The same points and some others measured another way (B), then each row and its match in B
B (72 x 30)
[[ 181   -3  -23  -87 -209 -238  396 -286  192 -193 -221   28  -30 -271
    95 -137  -35   89  215  -78    4  204  -54  115   15 -178  -44  231
  -126  168]
 [-159  -65  -47  109  -76   28   43 -182  -18    9   -8 -106 -142  -69
   160  -61   36  -18  -21    1  162 -121   87   33   78  140   12 -152
  -302  -26]
 [  19  -15   21   57 -180  -77   61  -36  126   75  -28 -177   -6  -33
     0  -76  -36  -10  -91  123   -9   -4   69  -93  102  -13   16  -83
   -55  -74]
 [-282 -110  -46  291 -105  -39   99 -193  -11  197   40 -317   41 -105
   237 -214  -97  114 -117  165  229 -139  194  -86  116  131 -137 -332
  -306  -81]
 [-308  -73  -37  171 -153   -7  129 -208  -73  -39 -110  167  -77 -364
   276 -157  -59  138   -7 -189  129 -137   75   27   33   57 -136 -153
   -77   41]
 [ 376  125  120 -211   80  127 -278  225  138  -88 -108 -169 -353  449
  -372  286  228 -543   -4  -16 -364  125 -209  102  -68  -17  308  278
   213 -220]
 [ 317  184   88 -182  156   28 -260   60  -11 -237 -165  208 -278  121
  -308  199   93 -405   44 -193 -372  180  -64  251   -2  -86  234  447
   290  -12]
 [  73  143  156  109 -449  -13  229 -351   10  -12  -45 -198  -49 -117
   414   20  131   34 -131 -113  305 -196   26  146   78  188  101 -312
  -264  -14]
 [ 547  480  325  -18 -418 -328  -12 -124   15  -93 -162  302  335 -374
   -77    9 -215   67 -293 -157 -348  200  193  173  246 -272  119  255
   705  122]
 [ -71    6  -66  120   16 -114 -124  -93  -47   71   84   13   58 -167
   -48 -130 -184   53 -174  176   14  -31  349  -50  293    9   35  -23
  -140   34]
 [ -94  -73    2   47    9  104 -139  125   65   78  -35 -176 -215  170
   -97   31   77 -216  -57   58 -111  -54  -49  -77  -28   63   50  -64
    -1 -207]
 [ -32   22  -30   89  -49  -65  131 -359  -50  -98  -37  -57 -103 -147
   220  -68    7   -4   35  -50  218  -41  146  189  120  108   43  -25
  -389  106]
 [   2 -121  -85  -68  -76   45   13  -19  164   12   33 -255 -253  165
   -30   29  128 -158    6  152   96  -78    2  -76   83   95  164  -72
  -400  -99]
 [ 100  142   89   86 -105  -49 -144  -56  -27   51   18  -57   20  -29
   -29    4  -60  -84 -215   54  -63  -35  188   39  189   33  119  -35
    69  -57]
 [ -85  -48  -14   60  -23   58  -27  -69   20    5  -38 -144 -195   55
    46   -7   73 -140   -3    1   31  -62    6   31   13  103   41  -67
  -162  -90]
 [  92   46    3   43 -105 -297   72   -8  108   -1 -130  173  220 -356
  -168 -231 -299  154  -55   70 -296  229  184  -85  161 -304 -138  245
   370   80]
 [-143   59  -11  167 -205 -101  200 -477 -144 -117  -40  141  -11 -415
   406 -129  -61  186  -41 -174  326 -149  237  197  184  138  -15 -142
  -353  199]
 [   7  -46  120  -14   21  107  -60  276  146  -34 -326  -49 -237  153
  -227   30   95 -319  135 -186 -489  192 -391  -12 -330 -174 -129  211
   613 -267]
 [ -15  -77   14    8   -6   68   -3   54  122    2 -132 -208 -228  159
   -74    5  102 -221   73   -2 -130   54 -160   -2 -108    4    2   41
    22 -162]
 [ -35  -21  -10   23  -23  -46   94 -135   27 -116 -174   68 -139 -143
    41  -71   -8  -60  107 -132  -65   75  -31  104  -35  -49  -50  129
    11   28]
 [ 575  223  164 -239 -265 -187  -21  129  282  -61 -109  -68    5  102
  -332  114   12 -198 -104   82 -368  238  -50  -15  117 -243  250  308
   350  -57]
 [ -12   14  -14   68  118  -90 -184   98    7   25  -73   88   12  -83
  -253  -99 -175  -91  -71   64 -310  140  141  -43   99 -138  -46  204
   292  -47]
 [ -86   -9   23   97  -72   23   52 -124    5  -22 -109  -85 -138  -51
   115  -44   45  -86   16  -80   12  -32  -28   74  -32   55  -31  -49
   -51  -58]
 [  23   83   63   35    1   32  -74  -95  -53 -116 -149   77 -179  -39
     5   34   49 -179   15 -175 -116   27  -23  165  -20   21   43  111
   117  -30]
 [ 341  132  105 -128 -432 -241  460 -332  218 -228 -255   19  -17 -274
   194  -45   55   72  150 -193   38  167 -140  178   -5 -152   42  168
   -31  155]
 [-458   -2  -84  299  426   86 -545   49 -391   38   51  418  -59 -245
  -143 -114 -270  -78 -216  -81 -213 -105  434   49  200   75 -106   65
   260  -16]
 [-252 -127  -20  125  -99   53  -58  125   51  109  -57  -29  -95  -79
    -3 -100  -33  -12  -87   11 -100  -88   -6 -183   -3   -4  -97 -150
   124 -172]
 [-124 -106  -87  200  -16 -220  143 -110  104  150  -29 -218  169 -187
    -9 -308 -258  161  -32  257  -16  119  212 -132  146 -111 -208  -24
   -77   -2]
 [-122  -87   63  124 -162   18  130   66  147   75 -207 -186  -83  -11
    41 -111   15  -57   46  -56 -153   52 -206  -81 -177  -68 -185  -70
   249 -188]
 [-384 -398 -187  155 -102  -22  365  -44  264  148 -105 -438 -130  -25
   145 -290   -1  104  201  193  146   -2 -143 -261 -134   -7 -290 -230
  -373 -150]
 [-427 -365 -155  202 -108   20  240   19  209  208  -49 -398 -101  -23
   129 -270  -23  109   77  205  132  -77  -79 -302  -81   35 -262 -311
  -292 -194]
 [-248  -13   33  193   71  185 -234   -2 -140   73   -4 -101 -209   88
    66   30   62 -204 -132  -47    4 -182   63   45    4  201   19 -191
   -19 -180]
 [-209   10   99  163   13  142 -122   43 -101  -25 -213  102 -188  -54
    50   -3   36 -181   -7 -271 -203  -30 -136   96 -176   30 -124  -15
   381 -161]
 [ -68 -229 -257 -148  407  -63  -63   53   94 -208 -142  182 -300  -34
  -368 -105  -75 -197  315   26 -282  275    2   30   -6 -189  -38  511
  -100   81]
 [-492  -61   17  396   23  142 -144 -100 -215  173   -8  -92  -64 -120
   264 -133  -62    1 -178  -64  115 -249  154   -2    2  222 -184 -378
     1 -164]
 [ 191  109  218    9 -360    0  144   26  184   12 -224 -211  -85   57
    62   51  124 -140  -32 -127 -166   52 -268   24 -153  -55    6  -55
   330 -188]
 [ -28  -50   15   27 -174   41   78  -66  103   29  -53 -218 -178   64
    92    1  111 -103  -16   13   69  -72  -59  -20   -8   81   53 -137
  -178 -110]
 [-113 -157 -132    2   14   32 -108   59  110   92  111 -193 -175  111
  -117  -36   17 -100  -75  239   43  -89  139 -170  166   76  117  -88
  -342 -109]
 [-517 -299 -119  198  306  195 -189  252  -20   92 -161  -39 -282   64
  -148 -136  -27 -197  120  -42 -274   13 -141 -146 -231   -3 -280    4
   227 -257]
 [-467   51   73  266  181  272 -597  228 -373   39  -48  481 -185 -164
   -68   47  -70 -185 -291 -301 -306 -244  158    9   10  126  -56  -99
   599 -201]
 [-310  -47   28  245    7  151 -130  -64 -119  101  -33 -118 -160    7
   161  -49   35 -106 -107  -64   62 -183   51   20  -21  193  -69 -246
   -39 -169]
 [ 168  165  180 -103 -128   56 -142  174   32 -161 -267  296 -193  -57
  -171  143   86 -263  -19 -339 -438   98 -220  115 -137 -140   78  258
   645 -109]
 [ 602  249   90 -319   -1 -162    6 -122  131 -334 -207  152 -191   43
  -269  174   83 -325  137 -146 -297  320  -76  331   66 -194  290  590
   125  148]
 [ 407  284  185 -177  -90   62 -209  -64  -25 -195  -82   67 -269  171
  -109  292  209 -392  -96 -180 -146    3  -34  290   72   78  383  202
    95  -34]
 [ 116  158   60   24 -124  -66 -181  -70  -45    8   72   77   -6  -94
   -42   39  -53  -51 -246   47  -26  -82  263   30  275   46  202  -16
    -3    4]
 [ 155  170  -15   50    2 -261 -157 -143  -72  -25   72  233  190 -308
  -149 -122 -291   90 -220  130 -118   90  468   43  409 -117  104  200
    58  167]
 [ 318  184  277  -18 -624 -201  320   -2  281   19 -269  -81  166 -213
    94  -53  -10   84 -103 -125 -217  130 -219  -63  -66 -229  -60  -23
   544  -95]
 [ -85  -26   45  116 -263  106   37 -120   51  136   72 -389 -164  141
   226   31  162  -91 -160   99  265 -247   30  -47   80  252  127 -395
  -387 -177]
 [-239  102   93  385 -345  -81  330 -624 -178   37  -45 -152  113 -401
   686 -201  -52  264 -122 -153  504 -241  220  231  118  259 -146 -450
  -393  112]
 [ -26   75   83   30  107   46 -142   27  -79 -159 -251  254 -185 -105
  -107   19   -9 -217   72 -295 -335  114 -103  180 -125  -90  -59  268
   445  -46]
 [-131  151  -51  203  252 -119 -408 -141 -326  -11  103  403  111 -346
  -118 -121 -326   34 -275   13 -118  -33  580  121  402   10   37  147
   104  150]
 [ 207   30  130  -48 -210  -57  239  -20  237  -77 -301 -205 -128   43
   -15  -13  104 -156  152 -123 -218  203 -324   65 -215 -147  -66  146
   259 -118]
 [-121  -34   43  145 -189   52   39  -70   49  123   -3 -285  -95   40
   158  -43   63  -49 -118   62  120 -150   26  -58   35  134   12 -275
  -164 -157]
 [ 122  102  112   45 -184  -66  175 -234   45  -96 -184  -82  -81  -98
   161  -20   55  -72   46 -145    6   58  -70  183  -28    1    5   33
    14   13]
 [  56   77   14   65 -258 -268   85 -100   66   30  -35  174  229 -411
   -13 -202 -260  236 -167   77  -95   64  275  -98  267 -180  -43   45
   162   99]
 [ 246  -16  -39 -212  -32  -97  131  -57  202 -219 -179   31 -229   -4
  -163   29   78 -176  206  -59 -165  213 -130  102  -16 -144  115  353
   -62   62]
 [ 489  190   78 -283  -66 -210  136 -124  141 -378 -307  332 -135 -187
  -208   67   10 -174  219 -262 -350  367 -128  285   -2 -293  130  624
   298  195]
 [-271  -69   15  231   -3  125  -30 -129  -81   77  -51 -212 -176   29
   196  -59   59 -102  -38  -49  111 -150   15   56  -47  190  -78 -233
  -148 -148]
 [-178   79   17  341 -108 -164   34 -346 -162  140   60  -76  228 -338
   267 -242 -258  220 -237  107  212 -112  427   50  286   87 -116 -241
  -162   78]
 [-184  -59   22  140 -151   83   77 -150   -4   29  -61 -154 -172  -32
   228  -41   97  -56  -20  -75  150 -149  -30   33  -27  151  -23 -225
  -202  -97]
 [-248 -213 -126   96  158   81   50  -85   38   12  -76 -241 -269   93
    39  -96   56 -151  149   53   60   -4  -47   17  -76   93  -84  -23
  -317  -98]
 [-114   80  138  191   44  119 -197   40 -106   54 -133  -70 -121   58
    -2   11   20 -227  -97 -134 -199  -31  -43   88 -100   62  -64  -48
   341 -199]
 [ 257  121  185  -19 -413  -49  152  -41  211   68  -92 -327  -22   91
    73   41  110  -90 -125   44  -28    0 -118  -27    6   -4  107 -132
    68 -145]
 [-817    6  -64  568  309  274 -615 -172 -652  168  222  352  -78 -318
   289 -105 -194   29 -436 -144  228 -524  611   88  288  452  -81 -468
  -109  -53]
 [-218 -177 -104  156 -251 -142  453 -357  133   15  -98 -212  -10 -291
   360 -272  -45  242  131   35  314  -37   29  -24   27   28 -193 -199
  -457   77]
 [ -64   64  117  157  -98   97  -95  -58  -51   66  -56 -169 -129   63
   105   35   72 -165 -134  -62   -5 -116    3   72  -14  141   30 -173
    53 -165]
 [ -32 -249 -165 -148  364   27  -36  203  202 -138 -243  -53 -373  196
  -403  -41   38 -342  356   13 -399  318 -260  -10 -214 -197  -84  467
    98 -108]
 [-227 -138  -53  131   65   78  -70   51   28   83  -57 -161 -177   58
   -35  -82    6 -124    4   52  -66  -37  -10  -79  -35   49  -79  -73
   -35 -161]
 [ 426  288  282 -132 -423 -115  -20  127  156  -87 -221  176   47 -118
  -146  109   14 -117 -163 -193 -407  131 -130   23   16 -228  134  183
   687  -81]
 [  96  -94   57 -131  -63   43  -20  365  294  -16 -273  -87 -220  175
  -329   25   79 -267  118  -44 -498  218 -363 -156 -241 -235  -52  232
   516 -259]
 [  -5   -2  -52    2    5 -110  141 -237   -1 -182 -161  156 -117 -249
    58  -99  -49   -7  141 -142  -25  111   45  162   37  -62  -46  208
   -83  136]
 [ -48   76   37   62  105  -53  -33 -105 -106 -201 -261  354  -95 -285
   -39  -75 -100  -79  102 -308 -275  152  -11  217  -69 -135 -130  315
   387   73]]
Rows of B count from 0, top down.

[  -5 -182   63  -17   97  -92  -43  145   16  -37 -124  123  -20  -16
   48  -40  -19  -34 -107  225  -21 -168 -120   -5   -1  -14  117  101
  -72   -7   33   43  204] => 18
[ -88 -133  206  -62  131 -167 -122  173   54  -48 -167  163  138  -17
  163 -176  -12 -123 -217  138   31 -109   48  -45   -2   87  204  -57
  -62 -101   11   75  399] => 69
[ -22  -89  -91  -16    4   -7  181 -144   65  174   17  187 -264 -178
  -52 -113  130   98   54 -116 -168 -122 -390  -21 -108  369  -62  -54
   99  110   44   48 -375] => 71
[  88 -178  -54  153   63  -30  101  209   74   -7  -40   95  -91 -163
   90 -169 -123   57 -136  169  -24 -276 -261  166  -95  -33 -186  177
   97 -164   10  -37 -131] => 48
[  26 -267 -126   32  185   -3   44  112  -41  -54 -229   12  -18   25
  -67   58   90  106 -163  163   51  -67  -75   30  -63 -164 -105   65
 -152  -48  107   39   56] => 68
[ -56   19   60   96  122  -30  -76   41  135  -57 -182    8   38   -6
  -64   -1   33 -119  -74   83   66  -60  -26   25  -39   71   -4  -75
  -87  -58  -41   26   89] => 26
[   9 -183  -24  -11   98   10  -61   91   -6  -10 -151   16   43  -30
   -1  -92    6  -79 -163  238  -28 -104  -89   60   -8  -89  -31   47
   -6  -53   55   28  136] => 35
[  -4   91    3  214  -36   -5  -89   15   48  -44  238 -235   12  -80
  -76   22   -5   26   48   27   18  -93  -30  142   27 -216 -106  -18
  149   35 -185  -82 -109] => 4
[  15 -329  -64  -70   39 -114  127   81 -141   91  125  123  -99 -129
  127 -158   87  258 -134    7 -113 -149 -200   -7  -47  -38    7   59
  105   48   82   37  -55] => 0
[ -32 -180   13   24  189  -73   13  130   50  -53 -252  111   26   -9
   21  -50   59   14 -187   91   66  -85  -40   -2  -80   34  -13  -24
 -137 -108   66   60  135] => 2
[  -6 -131   39    4   82  -39   -4   97   79   24 -153  146  -26  -92
   56 -161  -25  -96 -136  161  -49 -165 -176   39  -52  132    2   29
   22  -81   36   38   60] => 36
[ -32   65  123  146   74  -48  -77  114  210  -54 -136   64   17  -80
   20 -103  -92 -189  -71  135   36 -171 -101   88  -44  132  -11   -1
    4 -128  -88   -6   71] => 40
[ -56   69  -22   87  -64   11  -76 -131  -17   58  273 -212   11  -94
  -93  -40  122   38   47  -88  -66    5  -37   71   26  -89  -65 -153
  203  132 -134  -35 -149] => 19
[ -48  101  -97   58   21  165  -36 -228  132  102 -117  -81  -64  -86
 -232  -41  123 -198   35   18  -84   17 -195   64  -47  213 -175 -173
   79   58  -18   22 -249] => 65
[ -99  -50  -82  133  210  -68  120  -51   68  -25 -151  -22   -4  -19
 -103   45  254  218 -112 -313  155   86   53  -31 -162  102 -174 -274
 -142  -62    6   48 -171] => 45
[ -41  -96   31  -30   74  -21  -76   13   31   12 -111   48    3  -21
  -37  -44   51  -96  -73  157  -46  -77  -98  -10    5   47   69  -22
  -31   33   20   47  124] => 5
[ -98  -69  113  -17   -2 -198    3  -14  -37   41  231   68  -67  -73
   64  -38  133  182   28 -155  -53  -73  -66  -93    1   78  201  -97
   53  163  -74   35   24] => 33
[-106   94   72  248  194 -148  115   47  243  -68 -164   93  -27  -82
   -8  -22  104  121  -74 -326  195  -38    4    6 -191  283 -125 -238
 -126 -172  -90   21 -164] => 50
[ -49  -37  -39  174  190  -45   53   60  118  -67 -189  -20   29  -32
  -57   -2  107   85 -140 -115  151  -15   22   48 -130   29 -180 -145
 -109 -141  -20   14  -77] => 58
[ -63  247   37  156   91   85  121 -177  462  104 -398  300 -261 -178
 -168 -122   -1 -331   98  -80  -55 -152 -438   34 -200  824 -149 -154
  -42 -103  -25   57 -421] => 39
[-162  458  182  411   46  -92 -194  -55  276 -170  157 -337  152   -1
 -167  146   72  -62  112 -303  263   71  273   98  -22  -45  -76 -340
   -8  -44 -370  -84  -52] => 25
[-147  305   64  177 -111   57 -477 -195 -125 -119  516 -764  376  108
 -257  197  195  -84   84  -39   95  264  489  114  237 -697   10 -337
  206  241 -347 -107  234] => 29
[-117  260    3  210 -195   21 -378 -203 -215  -64  784 -815  304   24
 -202  163  216  134  131 -174   47  225  433  148  229 -794  -52 -304
  356  302 -386 -149   41] => 55
[   3 -127   81   86  154  -78  -57  228  106 -100 -234  100   55  -20
   67  -82  -83  -98 -181  231   69 -178  -54   66  -47  -25    5   81
  -96 -166    6   17  217] => 52
[ -66   16  -70   92 -106  -18 -126 -142 -201   32  542 -445  104  -57
  -96   35  214  242   41 -177  -35  100  145   81   96 -453  -76 -194
  276  225 -186  -72 -107] => 42
[ -30  161   -6  234   -3   97 -293   -1   24 -139  140 -472  214   49
 -201  118   11 -155   -4  185   97   36  198  190  111 -491 -131  -76
   86   20 -211 -101  125] => 47
[-137    5    9   87  163  -68 -107  -52  -13  -83  -35 -213  189   66
 -111   81  249  100 -121 -193  170  164  271  -30  -23 -164  -41 -316
 -107    1  -67   37  129] => 27
[  15 -191   10   44   64 -125   42  138  -25  -28   39   90 -107  -50
   40   15    4  144  -35  118  -33 -190 -169    2  -19  -70   79  142
  -36   50   -1    8   38] => 6
[ -72  -64   -5  -76  102   36  -37 -106   75   64 -238  100  -34  -18
 -107  -55  126 -154  -61   83  -69  -11 -149  -52  -39  243   33 -122
  -63   50   69   89   28] => 30
[ -28  152  121  275   84  -42 -168  144  200 -169  -59 -146   95    3
  -67   65  -91 -155  -21  142  151 -117   63  130   -2 -136  -42    0
  -56 -115 -184  -55  129] => 34
[-121    4   67   82  169 -110  -27    0   98  -51 -144    8   73    2
  -40    3  159   37 -104 -153  129   41   92  -45  -78  105    7 -235
 -122  -51  -36   55   75] => 21
